Here is a tiny trained network, its code and every weight. The questions are about switching its units off for an input and a target symbol, where a switched-off unit gives its printed mean instead of its output.

import numpy as np


def w(rows, s, z=0):
    codes = np.array(rows[::2]) - 128.0
    scale = np.full(codes.shape[1], s)
    scale[-1] = z or s
    return codes * scale


def norm(h):
    return h / np.sqrt((h * h).mean(-1, keepdims=True) + 1e-5)


def f(y):
    return np.maximum(y, 0)


def softmax(a):
    e = np.exp(a - a.max(-1, keepdims=True))
    return e / e.sum(-1, keepdims=True)


def log_softmax(a):
    a = a - a.max(-1, keepdims=True)
    return a - np.log(np.exp(a).sum(-1, keepdims=True))


def net(x, mask):
    ids = ['ΓΘΞΣΦΩαψ'.index(c) for c in x.split()]
    T = len(ids)
    res = E[ids] + P[:T]
    u = 0
    for l in range(2):
        r = norm(res)
        for j in range(3):
            rows = slice(2 * j, 2 * j + 2)
            q, k, v = (r @ M[l][rows].T for M in (Q, K, V))
            z = softmax(np.where(np.tri(T) > 0, q @ k.T / 2**0.5, -1e9)) @ v
            o = O[l][rows]
            res = res + np.where(mask[u + j], z, o[:, -1]) @ o[:, :-1]
        u += 3
        y = f(norm(res) @ A[l][:, :-1].T + A[l][:, -1])
        res = res + np.where(mask[u : u + 8], y, B[l][:, -1]) @ B[l][:, :-1]
        u += 8
    return log_softmax(norm(res)[-1] @ U[:, :-1].T + U[:, -1])


Q, K, V, O, A, B = {}, {}, {}, {}, {}, {}
E = w([
[124,100,127,109,95,138,144,168,137,126],'Γ',
[145,89,94,111,129,91,120,173,140,108],'Θ',
[152,126,173,125,154,48,149,97,157,252],'Ξ',
[144,67,83,139,111,140,132,121,93,139],'Σ',
[92,114,143,124,126,167,76,178,115,121],'Φ',
[103,136,84,123,106,112,106,107,103,98],'Ω',
[121,146,180,209,168,122,106,96,78,103],'α',
[150,172,103,139,134,173,113,115,129,127],'ψ',
],0.015)
P = w([
[138,145,96,166,15,88,149,254,161,156],'0',
[111,118,74,147,76,109,78,176,141,164],'1',
[104,105,93,113,127,128,76,132,150,153],'2',
[124,114,130,92,182,139,105,129,115,139],'3',
[154,145,140,70,195,142,124,128,88,140],'4',
[189,179,167,30,237,138,141,114,48,116],'5',
],0.0085)
Q[0] = w([
[118,81,88,93,127,142,109,139,99,149],'0.h1',
[83,132,95,196,80,70,65,123,147,210],'0.h1',
[91,51,53,123,159,181,52,172,10,54],'0.h2',
[89,119,81,206,73,147,36,57,180,124],'0.h2',
[55,76,47,146,9,158,92,171,193,99],'0.h3',
[114,135,209,191,69,96,253,139,223,131],'0.h3',
],0.0058)
K[0] = w([
[113,167,80,67,144,159,69,115,150,131],'0.h1',
[147,142,120,146,71,162,141,151,184,191],'0.h1',
[114,236,102,168,169,180,88,1,29,46],'0.h2',
[174,151,160,232,20,136,171,177,209,78],'0.h2',
[140,139,39,190,7,144,74,172,155,178],'0.h3',
[99,83,125,189,17,29,196,188,88,131],'0.h3',
],0.0055)
V[0] = w([
[183,173,103,36,90,120,135,207,127,219],'0.h1',
[123,50,126,154,169,136,138,122,125,86],'0.h1',
[193,46,155,166,111,195,124,185,73,244],'0.h2',
[182,115,25,154,88,206,154,45,95,58],'0.h2',
[3,21,137,91,138,10,193,108,73,142],'0.h3',
[9,91,159,174,113,58,119,181,41,121],'0.h3',
],0.004)
O[0] = w([
[172,162,160,177,145,113,150,55,208,83,253],'0.h1',
[106,145,138,124,121,113,84,150,101,118,85],'0.h1',
[238,147,159,194,115,207,177,78,102,39,72],'0.h2',
[2,32,147,146,119,91,192,194,40,71,224],'0.h2',
[212,143,214,93,104,63,46,120,38,146,178],'0.h3',
[181,98,108,130,42,81,84,122,133,100,253],'0.h3',
],0.0046,0.0027)
A[0] = w([
[121,148,3,103,98,69,150,138,138,105,109],'0.n1',
[117,219,154,51,119,135,84,180,77,117,88],'0.n2',
[159,201,237,203,82,135,211,125,151,252,114],'0.n3',
[152,120,157,141,88,174,204,142,160,145,82],'0.n4',
[140,86,154,82,130,51,174,215,114,5,49],'0.n5',
[66,77,135,61,58,111,104,166,71,176,9],'0.n6',
[178,122,128,167,168,89,91,161,105,88,25],'0.n7',
[170,197,166,205,140,213,217,80,98,79,3],'0.n8',
],0.0048,0.0022)
B[0] = w([
[114,60,182,121,81,192,179,148,105,214,253],'0.n1',
[207,95,102,83,136,186,113,82,170,146,194],'0.n2',
[180,170,5,98,110,68,102,2,140,80,174],'0.n3',
[123,115,119,74,109,147,109,56,73,173,141],'0.n4',
[163,39,131,141,136,187,166,89,75,161,201],'0.n5',
[112,170,74,69,100,88,79,136,117,190,250],'0.n6',
[146,141,107,171,117,163,177,136,110,61,143],'0.n7',
[92,101,117,108,118,71,122,240,87,121,140],'0.n8',
],0.0053,0.0047)
Q[1] = w([
[50,150,168,149,93,93,149,129,154,78],'1.h1',
[125,116,106,94,96,159,80,164,62,129],'1.h1',
[67,148,110,128,141,183,218,121,221,143],'1.h2',
[90,182,193,222,137,23,75,99,162,79],'1.h2',
[183,124,91,183,124,195,101,142,161,80],'1.h3',
[58,145,103,156,144,97,120,147,182,253],'1.h3',
],0.0082)
K[1] = w([
[134,80,113,139,59,117,107,166,158,114],'1.h1',
[114,132,151,123,201,147,146,148,64,81],'1.h1',
[135,118,96,107,83,244,178,152,218,160],'1.h2',
[136,80,118,157,2,73,103,127,187,112],'1.h2',
[147,196,158,189,162,162,103,174,98,86],'1.h3',
[154,101,47,147,34,119,159,79,156,130],'1.h3',
],0.009)
V[1] = w([
[91,169,154,203,120,87,92,83,121,158],'1.h1',
[123,141,61,73,120,122,135,160,170,172],'1.h1',
[155,61,255,20,112,27,65,119,88,66],'1.h2',
[165,128,195,227,131,79,108,189,137,100],'1.h2',
[205,72,139,105,142,118,120,210,189,184],'1.h3',
[153,62,114,155,117,20,237,50,75,139],'1.h3',
],0.0058)
O[1] = w([
[143,122,158,35,151,142,146,86,111,128,84],'1.h1',
[111,131,114,123,148,67,103,151,106,109,216],'1.h1',
[166,113,142,164,2,130,104,167,199,173,177],'1.h2',
[130,127,167,120,114,191,140,130,116,174,3],'1.h2',
[137,193,132,171,161,126,124,123,123,143,195],'1.h3',
[101,173,226,94,180,95,90,158,122,106,252],'1.h3',
],0.0091,0.0038)
A[1] = w([
[107,103,89,63,133,103,127,128,83,151,155],'1.n1',
[56,89,169,36,163,254,166,93,113,189,67],'1.n2',
[150,182,113,167,126,52,149,148,180,59,35],'1.n3',
[36,68,83,79,56,26,98,200,143,159,3],'1.n4',
[167,93,150,166,103,92,149,160,98,35,90],'1.n5',
[184,95,161,130,106,121,100,125,196,169,131],'1.n6',
[145,150,168,169,68,130,152,113,123,91,78],'1.n7',
[131,106,217,125,117,162,115,133,64,90,111],'1.n8',
],0.0081,0.0032)
B[1] = w([
[120,106,164,141,124,91,77,206,174,105,181],'1.n1',
[83,150,184,119,120,225,223,129,74,254,143],'1.n2',
[109,66,142,98,115,163,186,131,198,191,137],'1.n3',
[110,70,67,46,92,58,47,208,142,161,255],'1.n4',
[86,196,153,112,116,144,105,72,140,59,151],'1.n5',
[109,143,141,128,189,90,170,91,80,126,152],'1.n6',
[85,96,114,116,166,123,93,147,124,78,138],'1.n7',
[139,131,157,147,60,120,97,113,103,72,149],'1.n8',
],0.0081,0.016)
U = w([
[76,137,123,86,109,153,189,101,250,91,15],'Γ',
[138,149,180,232,169,103,163,199,164,152,67],'Θ',
[203,155,137,81,194,69,136,40,147,147,129],'Ξ',
[134,158,176,151,107,130,82,89,85,19,140],'Σ',
[185,101,22,185,108,192,149,107,120,121,248],'Φ',
[108,85,85,74,124,74,62,206,128,135,136],'Ω',
[119,119,181,88,98,203,155,122,82,218,75],'α',
[50,125,81,103,254,148,175,136,86,91,118],'ψ',
],0.0084,0.0014)

Each question gives the input, a string of symbols that net reads in full, and the target symbol t.
The units are the heads (2 rows each of Q, K, V and O) and the neurons (one row each of A and B). Each row of codes is followed by its name. A weight is (code - 128) times the scale printed after its matrix; where a second scale follows, it is the last column's (O, A, B and U).
mask holds one flag per unit, layer by layer, with each layer's heads first. A switched-off unit (its flag False) gives its mean, the last column of its rows in O or B, instead of its output. The means were averaged over made-up inputs and are rounded, as every weight is.
A unit's drop is (log p(t) with every unit on - log p(t) with that unit switched off) / (log p(t) with every unit on - log p(t) with every unit switched off).
The circuit of an input: a set's keep is (log p(t) with only the set's units on - log p(t) with every unit switched off) / (log p(t) with every unit on - log p(t) with every unit switched off). Starting from the 12 units with the biggest drops (on a tie, the unit counted first), units are removed one at a time, each time the one whose removal leaves the highest keep (on an exact tie, the one counted first), for as long as the keep stays at least 0.8.
circuit, biggest first: the units of the circuit, biggest drop first
unit that matters most: the unit with the biggest drop
top k neurons: the k neurons with the biggest drops, biggest first
heads that matter: for each layer, one digit per head in row order, 1 if its drop is at least 0.15 and else 0, layers parted by /
drop of u: that unit's drop, to one decimal
input Ω α Θ Σ Γ, target Σ: circuit, biggest first : [0.h2, 1.n4]
input Ξ Ω Ω Φ ψ Σ, target ψ: heads that matter : 001 / 000
input Ω Σ Γ Θ, target Σ: unit that matters most : 0.h2
input Ω α α, target α: circuit, biggest first : [1.h1, 1.n2]
input Ξ Φ Γ, target Φ: circuit, biggest first : [0.h2, 1.h3, 1.n4]
input Σ Θ Θ Γ, target Θ: top 2 neurons : [1.n4, 1.n6]
input Σ Ω Ω ψ, target ψ: heads that matter : 001 / 000
input Ω Ω Ω ψ Ω Ω, target ψ: circuit, biggest first : [0.h3, 1.n4]
input Ω Ω Σ Γ Γ, target Σ: top 2 neurons : [0.n5, 1.n4]
input Σ Σ Φ, target Φ: heads that matter : 010 / 001
input Σ Σ Φ Γ Γ, target Φ: circuit, biggest first : [1.h3, 0.h2, 1.n4]
input Ω Ω Σ α Ω Φ, target α: heads that matter : 000 / 000
input Σ Θ Ξ Γ, target Ξ: circuit, biggest first : [0.h2, 1.n4, 1.n6]
input Σ α Φ Φ Θ, target Φ: unit that matters most : 1.h3
input Φ Ω ψ Θ Σ, target ψ: heads that matter : 001 / 010
input Ω ψ Φ Ξ Σ, target Φ: top 2 neurons : [1.n4, 0.n3]
input ψ Γ Ω ψ Ω, target ψ: circuit, biggest first : [0.h3, 1.h2]
input α Σ Σ Φ Ω Ξ, target Ξ: top 2 neurons : [1.n4, 0.n3]
input Φ Ω Ω Σ Ξ Φ, target Φ: heads that matter : 000 / 001
input Ξ Ω Ω Σ Ω α, target Σ: unit that matters most : 1.n4
input Ξ Γ ψ Ξ Γ, target ψ: top 2 neurons : [1.n4, 0.n6]
input Φ Γ Ξ α, target Σ: drop of 0.n1 : 0.1
input Σ Σ Φ α Ω, target α: drop of 1.n1 : 0.0
input Ω Ξ α Ω Γ, target α: drop of 1.h1 : 0.2
input Φ Ω Ω Σ ψ Γ, target ψ: drop of 1.h2 : 0.2
